Rows near named flat spaces through zero (a row that begins with a name and a colon came from that space):
zc_zs: [ -81  -18   24  -72   12 -203  135   15  148  200    7  -84   -3  -35
  -47 -116  -43 -206    0   92   46  186  -42   62  -43   42   11 -112
    0  234]
ff_gh: [-115   10  111  240   16    7  -90  -83  -33   41   94  -26  125 -139
   34   53  162   18  -78   43   96   21   -3  -10   52   84  149  -45
  153  -22]
nc_cp: [ 122 -109 -218   41  -44   66   21  127 -116 -232 -250  170 -144  -52
   54 -126    3  -14  -19   -5   21  -41  154 -222 -108 -205   16  103
   54 -113]
ff_gh: [ -26   -7   58  -65 -109  -47  129   83  163  138   28  -31  -29   18
  -98  -98 -143 -118   43  -72    8   83  -92   66    3    0  -55  -42
  -81  103]
ff_gh: [  82 -114   76  420 -328 -162   26   63  159  194  -22  -75  183 -140
 -246 -149  208   26   27   14  317  278  -40   40  135   72  224 -100
  382   13]
ff_gh: [-132   37   51  581 -144  -98  -54   62  130   39  -81   68  -74 -183
  133 -105  326 -168   36   13   95  196 -279   -4   22  210  308  -44
  532  -97]
zc_zs: [ -80 -117  226  117 -350  -63  353 -158  141   51  193 -163  405  -72
 -327 -281 -114   41  -70 -140  327  106  125   -4   74 -331   50 -138
   27  159]
ff_gh: [-178  125  166  -31   17   92  247   84  258  -25  118  187 -140  -80
  129  -51 -245 -341  -73  -60  -97 -183 -156  -88 -130   -1 -130   23
 -155   74]
ff_gh: [ 151  -71 -173 -523  130   27  178   15  -78  -88 -140  -20   -7  142
 -236 -113 -313  141  -27  -11  -81  -62  281  -88 -203 -248 -310  107
 -460   13]
zc_zs: [ 231 -150  -55  415 -196   -9  -74   71  -53 -314  -60   28  211   29
  -66  -71  231   30   11  -85  182 -301   93 -134 -177 -176  -82  -63
  338 -108]
nc_cp: [  18 -117 -146  -19  -29   78   83  -75 -135 -229 -137   34  106    7
   -6 -154    6   98  -55   37  127   45  199 -133   30 -355   83   34
    8 -125]
cf_lq: [-349  154  227   43   39 -134  118   45  330  253  196  -40 -224   45
  116  -31  -40 -474   17  -67 -160   77 -522  245  -35  346   52 -110
   42  188]
zc_zs: [-131  -73   -5  145  -24   32  -60  -42  -30  132 -116 -104  172  -30
 -232 -149  167  211  -18   62  207  370  -28   83  148   -7  221   -4
  103 -258]
qz_ls: [-174  -47   46  -43   77 -203    4   91  146  395  -36 -154  -66  -27
 -284 -127   40 -163  -22   66   53  345 -215  199  -21  309   63  -72
   -2  109]
qz_ls: [  67  -81 -191  170   28 -184 -134  130   -5  104 -246  -28 -100  -57
  -18  -88  206  -92   89  134   49  248 -100   42    3  151   96  -37
  295   16]
dq_jh: [ 153  -36  -37 -335  -15 -163  -13  227  109  373  -59  -30 -167   70
 -132   44 -140  -62   94  112   -6  186   57   85   18  166 -129  -57
 -206  234]
nc_cp: [ 131  -58 -133 -326   93  106   17   63  -30 -115 -125  -84   99  272
 -246  -85 -184  196   61  -94  -75 -106   90   47 -185 -196 -326   52
 -363 -202]
zc_zs: [  61   58  153 -154  -68   58   99   17  115   98  119  -58  108   85
 -234   14 -180  180    4 -138  -28  -84   72   30 -126   18 -194   27
 -296  -51]
zc_zs: [ 143  113  -43 -430  209   20  187   99  179  -83  -14  177 -183  161
   60   80 -252  -92  -91  118 -191 -252  168 -142 -348   -6 -272  106
 -461  -29]
qz_ls: [ 68  -6 -33 -13 -81  18  -2   0 -34 -31 -14  42 -26   8  94  29  -1  40
  40  19  22  24  63 -31 106 -82  60   1  38  16]
ff_gh: [  73  -91   24  192   18 -239    9  -74   -1  112    5 -158  217 -175
 -263  -76  171   84 -139   66  148   77  233  -79 -264  113   61  -54
   88  102]
ff_gh: [-322   41  382  394 -227   75   -1 -181   64   95  412  -71  223 -174
  163   77  100 -141  -78 -128  165  -28 -176   96  304    3  289 -177
  233  145]
qz_ls: [ 144  178  129  -20    8  115  -24  -21   43 -201  200  182 -115  123
  258  296    2   42  -38  -38 -174 -439   46  -98 -133  102  -88   79
  -92  -80]
nc_cp: [  39  -39  -63   87  -36   70   16   67  -10  -49 -171   32   19  -23
 -181 -140   44  201  -42  -56   49  102  114 -108 -177  -47   48  106
  -60 -289]
ff_gh: [  16 -169  -40  136  -39 -130 -246  -40 -184  300  -81 -276  299 -111
 -280  -42  220  273   62   97  259  387  127  135  216   44  139 -135
  178   46]
cf_lq: [-295  126  147  103  108   66   32 -225   10  -30  228   28  -53 -145
  225  113   -2 -192 -113   -2  -94  -36 -244   75  226  130  205   27
  101   81]
nc_cp: [ 189   -3 -137 -302   47    4  102   79  110   13 -115  -82   47  112
 -218  -83 -305   91  106  -86 -134  -13   49   53 -133  -98 -331   61
 -336  -17]
dq_jh: [ -88   39   19 -247  120  -43   67 -169  -83   41   88  -88   21    8
   61   37  -86   52  -59   42  -73   52  139    9   -7  -58   34  -10
 -198  133]
cf_lq: [-237   85  161  -39   55  -70  152 -205   47  165  165  -57   42 -176
   55   -9  -37  -34 -139   69   19  192   62  -10   53   52  221  -20
  -79  148]
zc_zs: [ 257  -60  -33 -155 -225  -58  161  155  105   44  -67   37  -16   67
 -133  -91 -163   80   59  -57   58    5  240 -110 -135 -162 -127   -1
 -172   71]
qz_ls: [  77  -28 -151 -144  138   88  -46   -1 -192 -243 -123   98  -60   81
  101   28    2   64  -13   55  -56 -177  146 -129  -91 -160 -118   70
  -60  -83]
qz_ls: [-107  193  410   15 -318  254   11  -49  150  276  400   39   45  -49
   84  253 -198  171   81 -187   15   38 -149  153  503  104  130   -3
 -127    9]
qz_ls: [ 127  -79  -37  -10 -111  181 -173   12 -229  -72  -42  -30  148   59
  -84   58   21  348   83  -90   89  -36  170  -18  158 -181  -48   22
  -32 -162]
nc_cp: [-100   98  124   10   84 -109  -27  -50   65  188  169  -41  -90 -122
   71  137  -25 -180  -13   16 -109  -14 -173  104   68  295    3  -33
   49  257]
zc_zs: [  14  -16 -121 -317  216 -217  164 -155  -35   -3  -30 -106   17    5
   11  -62  -86  -57 -100  158  -71   59  250  -63 -220  -94  -39  -23
 -206  235]
nc_cp: [ -97  -40  -90 -173  151  -40 -112  144  -83  139 -128   29 -273   66
  -51   -3   23 -161   45   70  -64  104 -218  112   71  208  -56   18
   32   65]
zc_zs: [  94  -12 -136  -32   82   70   63    4   37 -176 -161   33   87   70
 -131 -103  -51   93   11   29    2  -38    8  -35  -84 -122 -143   90
  -48 -223]
dq_jh: [ 225   71 -103  116   20   66   25  -73  -24 -155 -160  120  120 -138
   11   24   69  367  -50  127   44   41  344 -250 -116  -89   75  161
   -8 -290]
cf_lq: [-125   14   20 -275   31  169   14   -7  -27   19   45  -50  -37  163
  -49  -10 -202   49   42 -134 -102   18 -113  138  120  -95  -80   33
 -285  -88]
ff_gh: [-175  -78  123  340 -154   77 -118  -64  -12  -11  114 -150  265   28
  -36  -65  175   14   27 -129  167   48 -177  152  169  -91  152 -145
  218 -120]
zc_zs: [  83  -76  -99  124  -32  -55 -210  232  -88   79 -159   72 -209  -25
   38   30  161  -81   79   24   10   33  -60  -21  -21  167   14  -16
  197   22]
nc_cp: [-241  117  309  646 -281   99 -333  252  212  345  151   97 -191  -94
  177  170  324 -217  173 -108   75  169 -678  276  431  538  316 -107
  554 -136]
ff_gh: [  10 -125  -40   70 -175  -33 -255  151 -122  116  -28  -47 -134  184
   72   59  210  -72  163  -18   93  118 -210  197  301   67  139 -133
  275   55]
dq_jh: [-227    6  240   93 -169  -70   22  -87   12  337  168 -162  143 -117
  -91  -48   37   45   47  -37  166  305  -80  145  264   63  168 -148
  116  194]
qz_ls: [ 262  -19 -122 -234  -37  -57  -75  279   56  106 -111  -54  -99  127
  -72   20 -257  -70  277 -137 -180 -138  -70   97 -100   23 -483  -53
 -160  212]
ff_gh: [-218  151  218  146  -19  -46   43   29  244  217  175    6  -92  -95
  146   44  -22 -252   12  -39  -84   61 -282  108   17  254   81  -73
   46  113]
dq_jh: [ 150   31 -194 -312   98  146   75  100  -35 -204 -195  139 -216  154
  -48  -33 -221   94   43  -75 -204 -131   26  -78 -137  -93 -230  208
 -273 -198]
qz_ls: [ 251  -91   10  202 -193   59   -1 -125  -21 -232   68  -23  404   61
  -32   34  154  302  -72   55  260 -134  374 -139   -2 -327  106  -53
   59 -201]
qz_ls: [ -75  215  234 -135   11  144  111 -180   56  -52  313   77  -56    7
  168  226 -171   63  -83 -110 -186 -237   -8  -11   43   80    5   97
 -232   17]
zc_zs: [ -24  113  112  336   35  -15  -40 -281  -33  -88  169   67  141 -246
  233  198  255  108 -171  184   89  -13  134 -124  134  108  360   37
  269  -46]
zc_zs: [ 418 -197 -222  171 -182 -172   81  104  -32 -305 -210   85   86   28
  -18 -140  188   73  -88   78  182 -163  512 -351 -438 -307   31  -17
  114  -47]
nc_cp: [ -91  -68  -65   97  -20   35   33    8   84   62 -111 -121  149  -63
 -223 -204  -75   10   42  -77   60  228 -151  115   88  -68    5    3
    6 -122]
ff_gh: [ -29  -69  -26  422  -91  -74  -82  -12   63  -27  -85 -149  210  -27
 -137 -163  245   50   31  -75  113  136 -125   76  -95   25  131  -70
  282 -193]
ff_gh: [   4   23    3 -159  107   89  -30 -145 -207  -59   70   69  -22  -98
   88  159  -34  149 -116   84  -16  -67  226 -117  117  -37   74   95
 -112   40]
nc_cp: [-142 -130  243  523 -355 -113  139 -190   94  -46  249  -99  385 -118
    2 -147  280 -114 -134   -1  416   57   46  -27  141 -221  379 -236
  432  108]
nc_cp: [ 325  -79 -296 -364    9  -48  123   41 -117 -264 -205   57  -64  153
  120  -64 -177   86   57   40  -93 -133  414 -212 -234 -399 -195   42
 -250   76]
cf_lq: [ 135   13  253  646 -434   57  385 -116  316 -461  234  235  348 -167
  172 -123  135  -55 -267  -78  301 -398  354 -443 -344 -406  244  -36
  219 -180]
cf_lq: [-111    0  159  322 -166   19  131 -123  138   -4   90 -138  350 -111
 -199 -184   15   97  -12 -148  151   78  -55   35  -17 -112   41  -60
  111 -102]
zc_zs: [ -14 -163  -50  -89   81 -407   88  180  106  409 -194 -194   32  -67
 -463 -285   50 -186   17  161  179  330    1   73 -260  202 -181 -156
   69  322]
dq_jh: [  25  157  -74 -311   77  216  -71  136   -2  -30  -35  129 -316  118
  260  159 -300  -27  180 -140 -352 -123 -173   64   98   29 -209  121
 -289  -46]
cf_lq: [  31  -76  -35  365  -94  -42    7  134   96 -200  -86  -13   51   10
 -100 -188   91 -192   43 -200   -3 -218 -198  -20 -299  -14 -166  -43
  240  -69]
cf_lq: [-281   22   63 -314  214 -179  -13  -36   37  489   11 -237  -45   22
 -219  -57  -50  -53   27  123  -23  448 -188  288  118  282   26  -88
 -163  189]
dq_jh: [-175  108   55   38  106   86  -17   -5    6  -28  -28    6  -76   45
   -6  -40   13   25   35 -104 -135  -12 -215   58 -106  122  -64   62
  -14 -174]
nc_cp: [  47  -69   53 -101 -149  -72   75  127  110   61   78  -49  -34  156
  -77  -52 -104 -178   63 -112   13  -98  -84   88  -48  -45 -145 -108
  -62  177]
zc_zs: [-118  -23 -166 -346  359 -191  282 -146   22  -55 -126 -115  -16  -46
 -192 -242 -204 -158 -166   77 -149   59  105  -58 -393  -59 -168   72
 -301  151]
dq_jh: [-241   97  219  438 -160   62 -170  111  137  248   89   22  -78 -132
  103   43  183 -108   97  -98   37  191 -414  162  233  318  233  -67
  322  -94]
cf_lq: [-222    8   96   18   46   63  -43 -189  -53  128  121 -131  132  -65
  -80   20   34  107  -77    4   61  215  -81  143  258   50  225   -1
  -21  -64]
dq_jh: [  56   -6 -249 -197  274  172  -31 -175 -374 -412 -172   66  -37  -45
   75   10  -79  256 -100  -43 -198 -213  294 -230 -189 -233 -104  229
 -200 -175]
qz_ls: [  98    8   90 -230  -64   71 -114   17 -123  108  148  -13  -16  106
   -1  215  -87  130   84  -27   -6 -112   48   84  235   29 -124  -29
 -107  143]
cf_lq: [ 103  -14 -131 -153   64  -29  -63  151   29  145 -213   -5  -93   88
 -155  -45   -1  132   78   81  -17  209   19   39  -57   96  -56   56
 -113 -149]
dq_jh: [  86    1 -260 -843  361   35  112  -31 -205 -149 -124   77 -314  283
   68   69 -309   23  -75  128 -278 -131  266  -77 -167 -169 -235  159
 -592   72]
nc_cp: [-124  -34  104 -240    6   87  123   61   91   28  144  -28   -6  115
 -129  -49 -279 -223  -10 -142  -43 -176 -172  115   26  -78 -254  -45
 -246  140]
ff_gh: [ -19   29 -107 -282  183   74 -128   63 -210   27  -74  159 -343  -27
  203  173  -50  -40  -20  114 -145   -9   44  -64  122  108   25  111
 -110   74]
zc_zs: [  46    3  -64 -260   75   61 -108  140   10  198 -150  -36  -36  190
 -164    6  -28  221   97   78    1  221   14  110   32   60  -72   26
 -234 -221]
dq_jh: [  57  143  -73    1  -30  222 -161  210   17   32 -118  183 -394  -41
  157  140 -133   67  136 -190 -301   14 -216   16   88  237   10  220
 -104 -230]
dq_jh: [  93  151  228  678 -334  306 -143 -255  -73 -368  296  213  225 -206
  485  325  309  332 -100  -80  122 -271  193 -235  278 -132  497   71
  367 -346]
qz_ls: [  36   78  181 -118 -142  117  170 -177    5 -190  290    2  127   94
  110  100 -179  100  -51 -182  -62 -318  165  -65  -32 -233  -70   -2
 -219   68]
cf_lq: [-217   21  206  296 -109 -116  -57 -131   63  268  181 -188  162 -146
  -44   -4  172  -19   -1  -26  121  258 -178  179  200  193  266 -137
  245  113]
nc_cp: [-103   80  144  -85 -124   -9    3   88   96  152  187   21 -207   52
  269  108 -119 -246   93 -115 -132  -45 -169  101  103   72   20 -105
  -63  250]
nc_cp: [  60  -63  227 -196 -221 -109  370    6  218   25  273  -30  121   91
 -206 -100 -255 -189 -116 -117  116 -254  162  -61 -204 -186 -204 -115
 -246  325]
cf_lq: [ 139  -51    8  208  -57 -194  201 -147  116  -44  -23  -69  339 -156
 -213 -152  105  110 -117  148  238   71  277 -151 -178 -112   45  -37
  143   27]
qz_ls: [  32    6   48  225  -81  225  -15 -223 -206 -356  126  148  123 -144
  187  131  108  225 -191  -37   78 -235  277 -247   89 -216  253  126
   78 -198]
dq_jh: [  61   70 -149 -215  191   96    1  -61 -105 -103 -113   62  -66  -71
  118   55 -144  165  -37   45 -172   -1  227 -140  -98  -89  -35  149
 -273 -101]
qz_ls: [ 249   75 -169 -255  123  130  -28   57 -122 -255  -98  135 -191   68
  120  134 -198  142   29 -105 -296 -326  191 -167 -244  -60 -265  193
 -295  -85]
cf_lq: [ 317  -81 -302 -408  112  -87  126   54 -126 -192 -247   94 -146  103
  -29  -55 -141   93  -27  121  -81  -89  401 -227 -270 -220 -186  121
 -251   54]
qz_ls: [  88  -71 -105  114   43   18 -195 -112 -217  -37 -107 -144  212  -19
 -172    9  183  364   17   10   80  116  136   26   50  -14   67   37
   97 -193]
dq_jh: [-374 -106  310  744 -283 -113   88  -43  276  191  162 -223  419 -231
 -294 -335  238 -252  -43 -157  369  234 -395  179   75   58  221 -252
  503   17]
cf_lq: [-106  147  178  -77   17   32   69  -44  181   41  248    4  -26   82
  143  134 -161 -233   71  -55 -130 -185 -311  176  154  107 -154  -65
  -29  172]
cf_lq: [ -35  144   91  335 -121   56   88  -18  146 -189   79  217 -125 -119
  337   55   68 -192   -5  -29  -55 -159 -167 -112   32   41  143   42
  280  -38]
dq_jh: [  24    3  216  106 -174  -69  -74   71   82  195  195  -47   89   59
   -3  115  102  -30   57    0  130  -53  -35   87   77  112  -10 -168
  108  148]
[  74 -110   18  535 -221 -260  -16   37  201   60  -10  -89  196  -93
  -30 -123  334 -174   -2   88  261  143  -67   25  -40   61  245 -187
  480   53]
qz_ls
[ -22  -43   39  -72  -23  -34  113  -16  -14   73   -3  -81   66  -71
 -284 -126 -128   55  -19 -107   25   32   25    2  -71   -1 -138   30
  -85   89]
zc_zs
[   2 -115   -8  157  -44  -34  -45  -49  -46   40   -8  -49  175 -109
 -115  -38  129   46  -81  100  214  120   97  -18  124  -48  155  -46
  144   -9]
qz_ls
[ 115  -69 -168 -267   41   -4  -64  245  -30  108 -227  -10 -163  129
 -143  -79 -133   28  136  -37  -86   85    7   36 -108    0 -230   26
 -201  -19]
qz_ls
[ -58   83    9  194  207    8   20 -186    3 -236   63  124   12 -125
  213  102  201  -24 -278  164  -31 -157  164 -208 -237   63  250   96
   34 -182]
zc_zs
[ -78   84   54    3  -16   29   95  -31   46   38   39  123  -86 -167
  216   33  -76  -81  -32   75  -11   70   56 -107  100  -30  122   21
   -4   91]
nc_cp
[  21  -46   92  225 -206   90  -64  -42  -56  -89   98  -15  146   15
   28   25  127  139  -14 -106  125  -60   74  -27   75 -121  149  -43
  112 -115]
zc_zs
[-101   52  223 -137 -168   69  324  -79  240   23  262  -14  138    3
  -12  -73 -320 -114  -69 -139   23  -87   47   -9    5 -230  -54  -57
 -296  135]
qz_ls
[ 234 -212 -256  562  -30 -143 -249  157  -96 -106 -352   29   78 -174
 -199 -126  462   73  -44  140  241  108   83 -145 -166  126  169   30
  518 -247]
ff_gh
[  54  -29  -33   62  -19  -31  -75   83   49  -85    1  -46   30  161
   79    1   57 -111   81  -54  -40 -150  -87   65 -124  -44 -113 -102
   41   -6]
zc_zs
[-205  -43 -101 -394  295 -165    9  -64  -92  210  -62 -180  -92   68
  -91  -78  -84 -151   -1  127  -89  235  -94  180   21   82  -69  -62
 -165  239]
nc_cp
[  69   21 -102  -39  100  -39   57  109  133 -103  -99  120 -124   66
  117  -19  -13 -193  -22  106  -68  -99  -17  -74 -192    0  -73   17
  -36  -43]
zc_zs
[-137  111  132 -242  -16   12  321   79  300    8   99   83 -226  173
  -32 -118 -261 -254  -59 -146 -173 -104 -182   25 -262   33 -119   50
 -321    0]
ff_gh
[ -71   99  257  226  -99  113  -55  -10   80   85  301  113   -8 -237
  142  237  -66 -172  -38  -66    2 -217 -177   16  276  201   17  -10
  136  184]
qz_ls
[  55  113  106 -122 -129  108   13  105  159  150  104   76  -80   38
  143  133 -185   23   99  -45  -74   17  -17   39  145   16  -19   -3
 -200    4]
dq_jh
[ -53   40  138   97 -148   91  159    3  225   99   99  -26  125 -123
 -196  -92 -214   -3   -3 -163   27   57 -128   57   89    0  -38   40
  -98  -44]
nc_cp
[ -75  -72 -117  -44  198 -140 -187   94  -35  245 -165 -166  -68   35
 -255  -62  115  -34   46   64  -30  254 -214  210  -24  301  -32  -17
   46  -18]
cf_lq
[-141  133  259  298 -163  146  -88  -62   26   -4  230   73   26  -48
  287  163  157   79  -30  -93   14  -70  -24  -35   76   51  265  -40
   97 -137]
nc_cp
[-228    0  306  237 -260   65  -17   55  119  100  281   56   13   65
  188   62  122 -268   17  -44  188  -60 -267  119  287    5  175 -205
  246  106]
nc_cp
[ -55  -38 -122  -86  228    8  -75  -68 -146   48 -113  -88   57 -158
 -165  -32  -70   71  -27   41  -46  103    6   27   46   59  -92   77
  -58   22]
qz_ls
[  90  -46 -130 -200   29 -113   66   97  -25  -36 -123  -16 -127  113
  -29  -96  -96 -111   94  -27  -90  -52   -2   -2 -155  -61 -216  -21
  -48  160]
cf_lq
[ -36   82   93 -226  -65   20   35   37   90   68  175  -25 -203  195
   89  104 -181 -141   85 -179 -209 -117 -227  178   65  100  -87  -13
 -174  137]
dq_jh
[  -2   27 -175 -540  186  138   13  270  100   67 -226    9 -257  345
 -126  -97 -329  -22  149  -94 -268   46 -165  146 -173  -27 -355   90
 -532 -212]
zc_zs
[-352   37  273 -156  -78   54   14  -46   67  276  303 -171  -55  134
  -63   24 -135 -153   25 -219  -65   92 -362  325  242  135   60 -109
 -157  151]
nc_cp
[-177   96  251  211 -155   95  365 -216  228 -144  268   48  152 -206
  -36 -115 -180  -90 -210 -195   20 -131  -17 -114  -67 -118  129   76
  -70  -19]
zc_zs
[-186   -5  121  226 -150  -46   89   41  242  121   71 -125  105   -1
  -85 -182  -32 -224   86 -152   47  124 -345  192   54   20   10 -132
  134   41]
zc_zs
